Each row was made from one path, in order. Every step used is in the known rows, and no mark comes twice. Write each row's path.
Known rows:
mokoro-rusug-fefi-nikodil-vuti-vopa: [-1.67 -3.60  1.23 -3.26 -1.77 -0.36  1.51  0.82  1.98  1.44  0.80 -4.90
 -2.06 -5.67 -4.59 -3.34 -0.08 -0.94  1.34 -1.81  0.67]
vopa-vuti-nikodil-rusug: [-2.53 -0.87  1.46 -0.98 -0.02  1.02 -0.11 -1.10  0.03 -3.26  1.50 -3.41
 -0.46 -2.20 -3.78 -2.29 -1.41  1.27 -1.97 -0.09 -2.49]
rusug-vopa-vuti: [-2.40  0.50  1.63 -0.79 -1.16  2.04  0.14  2.03 -0.71 -0.41  0.97 -0.89
 -0.56 -1.55 -3.71 -1.95 -1.01  0.66 -1.70  0.58 -2.23]
nikodil-vuti: [-0.73  0.42  0.49 -0.33 -1.29  0.79 -0.39  2.58  0.67 -1.22 -0.05 -0.75
 -1.55 -1.32 -2.22 -1.89  0.97  0.68 -0.34 -0.61 -0.33]
vopa-vuti-nikodil-rusug-fefi-mokoro: [-3.97 -3.25  2.32 -1.09  2.51  0.97 -0.38  1.42  1.17 -2.31  2.88 -4.21
 -1.27 -3.86 -4.05 -2.74 -0.71  1.14 -1.92 -1.13 -3.85]
vuti-nikodil-rusug-fefi-mokoro: [-3.78 -3.59  1.22 -0.72  2.44 -0.35 -0.50  1.21  1.30 -0.82  2.26 -3.70
 -1.71 -3.72 -1.67 -2.95  0.71  0.84 -0.95 -0.66 -3.01]
vopa-fefi-mokoro: [-1.91  0.13 -0.16  0.73  0.64  1.58 -0.43 -0.47  2.16 -1.47 -0.06 -0.38
 -1.78 -0.69 -1.98 -0.58  1.63  1.09 -1.99 -0.79 -1.42]
mokoro-fefi-vopa: [-2.28 -1.55  1.93 -0.86 -0.31  2.10 -1.95 -0.19  1.00 -1.12  0.41 -1.92
 -3.93  0.06 -2.00 -2.19  2.19  0.47 -0.67  2.30 -0.99]
nikodil-vuti-vopa-fefi: [-0.83  0.54  0.03 -1.65 -0.83  0.93 -1.39  1.93  0.93 -0.73 -0.86 -2.79
 -1.68 -1.89 -3.62 -1.41  0.45  0.72 -0.48 -0.39  0.69]
vuti-vopa-fefi-nikodil-rusug: [-1.26 -2.01 -1.68 -1.16  0.04 -0.98  0.81 -3.26  1.51  0.03 -1.71 -4.00
 -1.93 -2.23 -2.93 -2.30  0.85 -0.17 -0.73 -0.48  0.50]
fefi-nikodil-vuti-vopa: [ 0.09 -2.25 -0.90 -1.56 -1.49  0.57 -0.08  0.63  1.25 -0.58 -0.87 -3.40
 -2.41 -3.46 -3.13 -3.17  0.54 -0.27  1.04 -0.77  1.23]
nikodil-vuti-vopa: [ 0.12 -0.31  0.37 -1.57 -0.88  0.92 -0.99  2.98  1.08 -0.74 -0.52 -2.85
 -1.70 -2.27 -3.00 -2.21  0.41  0.36  0.40 -0.59  0.73]
vopa-vuti-nikodil: [-1.66 -0.40  1.49 -1.37 -0.96  2.49 -0.72 -0.17  0.01 -3.71  1.81 -2.58
 -0.11 -2.13 -3.40 -1.99 -1.49  1.52 -1.21 -0.13 -2.20]
nikodil-vuti-vopa-fefi-mokoro-rusug: [-2.19 -0.56  1.59 -2.02 -0.64  1.69 -0.39 -0.04  3.10 -1.21  0.33 -3.75
 -2.59 -3.68 -5.56 -1.22  0.75  0.32 -1.56 -1.45  0.47]
mokoro-rusug-fefi: [-2.39 -0.85  2.13 -1.60 -0.88  0.01  2.20  0.85  1.34  1.37  1.30 -1.95
 -0.35 -2.59 -2.39 -1.43  0.22 -0.23 -0.10 -1.59 -1.21]
vopa-vuti-nikodil-rusug-fefi: [-3.45 -2.20  2.17 -1.88  1.11  0.25  0.05  1.36 -0.21 -1.55  2.45 -3.96
 -0.25 -3.15 -3.66 -2.81 -1.67  1.03 -1.28 -0.64 -3.36]
vopa-fefi: [-1.41  1.38 -0.14 -0.09 -0.66  0.87  0.03 -0.64  0.86 -0.91 -0.56 -0.49
 -0.80  0.02 -1.59 -0.47  0.88  1.02 -1.31 -0.24 -0.73]
fefi-mokoro-rusug-vuti: [-2.71 -1.05  2.06 -0.99 -1.32  0.96  0.60  0.58  2.12 -1.17  0.92 -1.27
 -2.69 -2.13 -3.07 -0.91  2.53 -0.28 -1.89 -0.33  0.03]
mokoro-rusug-vopa-vuti: [-3.16  0.56  2.86 -1.73 -2.44  1.86  1.60  0.26 -0.01 -0.05  1.66 -1.89
 -0.48 -2.83 -5.27 -1.83 -1.55  0.15 -2.21  0.19 -1.80]
rusug-vuti-vopa-fefi-mokoro: [-1.84 -1.17  0.44 -1.57  0.32  1.19 -1.93  1.99  2.00 -0.66 -0.62 -2.36
 -2.92 -1.38 -2.89 -0.96  2.54  0.52 -1.60  0.37  0.52]
mokoro-rusug: [-1.29  0.25  1.24 -0.94 -2.14  0.75  1.98 -1.76  1.60 -0.43  0.53 -1.21
 -0.59 -1.64 -2.64 -1.03  0.46  0.03 -0.87 -0.86 -0.34]
mokoro-rusug-fefi-nikodil-vuti: [-2.47 -2.72  1.08 -2.00 -1.95 -0.34  2.08  0.58  1.53  0.82  1.08 -2.67
 -2.02 -4.76 -3.71 -2.90  0.25 -0.76  0.61 -1.81 -0.18]
mokoro-fefi: [-2.26 -0.69  1.32 -0.35  0.03  1.78 -0.65 -0.15  1.57 -1.21  0.30 -0.49
 -1.39  0.77 -2.96 -1.59  1.57 -0.13 -0.28  0.67 -0.81]

Which path is each row?
[-2.42 -1.86  2.63 -2.07 -1.31  0.16  0.72  1.03  1.08  1.40  1.60 -3.00
 -2.98 -3.48 -1.82 -2.00  0.58  0.25 -0.38  0.19 -1.41] -> mokoro-rusug-fefi-vopa
[-1.54 -1.86  1.55 -1.13 -0.01  0.24 -0.63  3.04  0.22  1.22  0.99 -2.01
 -3.09 -1.87 -0.20 -2.36  1.26  0.74  0.02  0.62 -1.75] -> rusug-fefi-vopa
[-2.08 -1.15 -1.80  0.24 -0.37 -1.04  1.54 -3.72  1.17 -0.38 -1.28 -2.07
 -1.93 -1.25 -2.09 -2.03  1.14  0.12 -1.52 -0.24 -0.31] -> vopa-fefi-nikodil-rusug
[-4.10 -1.49  0.34 -0.82 -0.52 -0.54 -0.84  0.27 -0.69 -0.35  1.25 -3.26
 -1.01 -3.32 -1.92 -3.31 -0.39  0.86 -1.24  2.20 -2.45] -> vuti-nikodil-rusug-vopa
[-2.34 -1.14  3.29 -1.36 -0.26  3.41 -1.84 -0.03  0.58 -2.41  1.06 -2.19
 -3.64 -0.20 -4.34 -2.26  0.55  0.85 -1.57  1.91 -1.92] -> mokoro-fefi-vopa-vuti
[-1.26 -0.54  0.25 -0.94  0.51  1.73 -1.80  2.21  2.31 -1.39 -0.48 -2.93
 -2.79 -2.54 -3.86 -1.58  1.26  0.88 -1.09 -0.95  0.04] -> nikodil-vuti-vopa-fefi-mokoro
[-1.19 -1.84 -1.01 -2.16 -1.50  0.04 -0.59 -0.41  0.90  0.05 -1.43 -2.95
 -2.74 -1.89 -2.57 -1.81  1.81 -0.27 -0.31  0.70  1.65] -> rusug-vuti-vopa-fefi-nikodil
[-0.60 -1.38 -1.61 -1.27 -0.98  0.55  0.34 -2.45  1.46 -0.29 -1.39 -3.23
 -1.58 -2.29 -2.56 -1.94  0.72  0.21  0.11 -0.40  0.66] -> vuti-vopa-fefi-nikodil
[-2.14 -1.88 -0.01 -3.11 -2.82 -0.06  0.90 -2.55  1.70  0.23 -0.83 -3.86
 -2.54 -3.26 -4.33 -1.36  1.40 -0.80 -0.87  0.15  2.15] -> mokoro-rusug-vuti-vopa-fefi-nikodil
[-2.80 -3.17 -0.05 -0.04  0.40 -0.14  0.92 -3.45  1.59 -0.73 -0.54 -2.22
 -2.60 -0.55 -3.22 -3.05  1.84 -1.04 -0.63  0.57 -0.63] -> mokoro-fefi-nikodil-rusug
[-2.99 -4.21  0.57 -2.17  0.10 -0.54 -0.76 -1.05  1.49  0.05 -1.10 -4.04
 -3.69 -1.44 -4.05 -3.31  2.64 -1.60 -0.10  1.47  1.31] -> mokoro-fefi-nikodil-rusug-vuti-vopa
[-1.87 -0.77  1.07 -1.59 -0.24  1.65  0.44 -1.95  3.22 -0.86  0.23 -3.53
 -1.68 -2.95 -4.41 -0.74  0.85  0.26 -1.67 -1.30 -0.04] -> vuti-vopa-fefi-mokoro-rusug
[-1.20 -0.63 -1.81 -0.04 -1.29  0.41  0.89 -2.90  1.04 -0.70 -0.74 -1.04
 -1.60 -1.14 -1.72 -1.66  1.02  0.37 -0.67 -0.30 -0.12] -> vopa-fefi-nikodil
[-2.85 -1.60 -1.21 -0.67 -1.04 -1.63  0.65 -1.95  0.51 -0.27 -1.38 -1.74
 -2.99 -0.94 -2.10 -1.90  2.18 -0.32 -1.93  0.94  0.40] -> vopa-fefi-nikodil-rusug-vuti
[-0.78 -0.12  1.91 -0.91 -1.17  2.40 -0.61  0.91  0.05 -2.08  0.74 -2.06
 -2.93 -1.19 -2.53 -1.74  0.02  1.37 -1.70  0.70 -1.64] -> fefi-vopa-vuti
[-1.26 -2.08 -1.55  0.27 -0.49 -1.07  2.04 -2.79  1.05 -0.46 -0.83 -2.02
 -1.84 -1.49 -1.42 -2.81  1.18 -0.34 -0.65 -0.51 -0.38] -> fefi-nikodil-rusug
[-2.03 -1.90  1.03 -0.03  1.69  0.95  0.31  3.08  1.95  0.48  1.22 -1.00
 -1.60 -1.88 -1.30 -1.71  1.52  0.42 -0.36 -1.54 -2.26] -> rusug-fefi-mokoro
[-3.07  0.17  1.63 -1.26 -2.35  0.55  1.29  0.12  0.31  1.14  0.98 -1.45
 -0.62 -2.83 -2.96 -1.79  0.08 -0.22 -1.12  0.64 -1.11] -> mokoro-rusug-vopa
[-3.35 -0.61  1.72 -1.57 -1.31  2.30 -1.36  1.50 -1.29 -1.89  2.44 -2.80
 -0.26 -3.37 -3.84 -2.64 -1.97  1.45 -1.39  1.51 -2.95] -> rusug-vopa-vuti-nikodil
[-3.11 -2.00  0.09 -0.44 -0.84  0.15  1.50 -1.06 -0.57  0.18  0.19 -2.54
 -1.62 -2.81 -4.26 -3.53 -0.79 -0.08 -1.84  0.53 -1.92] -> fefi-nikodil-rusug-vopa-vuti
[-3.28 -2.19  3.32 -2.14 -0.61  3.84 -3.12 -0.70  0.05 -4.13  2.35 -4.03
 -3.44 -1.74 -4.39 -2.76 -0.45  1.43 -1.37  2.73 -2.51] -> mokoro-fefi-vopa-vuti-nikodil
[-2.79  0.15  1.07 -0.13 -0.52  1.53  1.04 -2.46  2.76 -1.39  0.55 -1.48
 -1.69 -1.90 -3.59 -0.33  1.36  0.55 -2.32 -1.20 -0.97] -> vopa-fefi-mokoro-rusug
[-1.15 -3.25 -0.73 -1.75 -0.74 -1.48  0.57 -0.28  0.76  0.61 -1.42 -3.99
 -2.83 -2.29 -2.43 -3.09  2.01 -0.98 -0.32  0.15  1.47] -> fefi-nikodil-rusug-vuti-vopa
[-4.69 -1.66  3.05 -1.96 -1.28  3.03 -0.25 -0.53  0.76 -2.48  3.47 -3.67
 -1.18 -5.31 -5.83 -2.50 -1.69  0.96 -2.54  0.50 -3.07] -> fefi-mokoro-rusug-vopa-vuti-nikodil
[-0.90 -3.29  0.15 -2.40 -0.37 -0.13 -0.09  3.07  1.02  1.06  0.24 -3.84
 -2.30 -4.37 -2.94 -3.64  0.51 -0.52  1.75 -1.28  0.42] -> rusug-fefi-nikodil-vuti-vopa
[-4.84 -2.92  1.45 -0.96 -0.14  1.13  0.42 -1.93  0.03 -0.22  0.72 -2.65
 -2.21 -1.91 -6.03 -3.76 -0.29 -0.82 -1.87  1.73 -1.96] -> mokoro-fefi-nikodil-rusug-vopa-vuti
[-3.16 -2.65  1.09 -1.26  0.91 -1.28 -0.16  1.26  0.43 -0.16  1.83 -3.59
 -0.56 -3.06 -1.42 -2.96 -0.21  0.74 -0.18 -0.10 -2.47] -> vuti-nikodil-rusug-fefi
[-2.52 -1.53  3.93 -2.44 -1.20  1.64  0.92  1.07  0.45 -0.23  2.22 -3.35
 -2.67 -3.34 -4.01 -1.93 -0.67  0.55 -1.44 -0.26 -2.13] -> mokoro-rusug-fefi-vopa-vuti
[-3.18  1.15  0.10 -0.47 -1.20  0.63 -0.67  1.13 -0.42  1.03  0.02 -0.49
 -1.03 -0.93 -2.07 -1.34  0.46  0.98 -1.50  1.44 -1.49] -> rusug-vopa-fefi
[-2.29 -2.13  2.80 -1.40  0.93  0.12  0.11  2.12 -0.28  0.39  1.17 -3.52
 -2.99 -2.13 -2.81 -2.57 -0.27  0.87 -1.98  0.08 -2.84] -> nikodil-rusug-fefi-vopa-vuti
[-2.54 -1.72  0.42 -1.23  1.34 -0.31 -1.30  1.13  1.87 -0.31 -1.12 -3.33
 -3.32 -1.50 -3.32 -1.24  2.62  0.22 -2.45  0.27  0.16] -> nikodil-rusug-vuti-vopa-fefi-mokoro
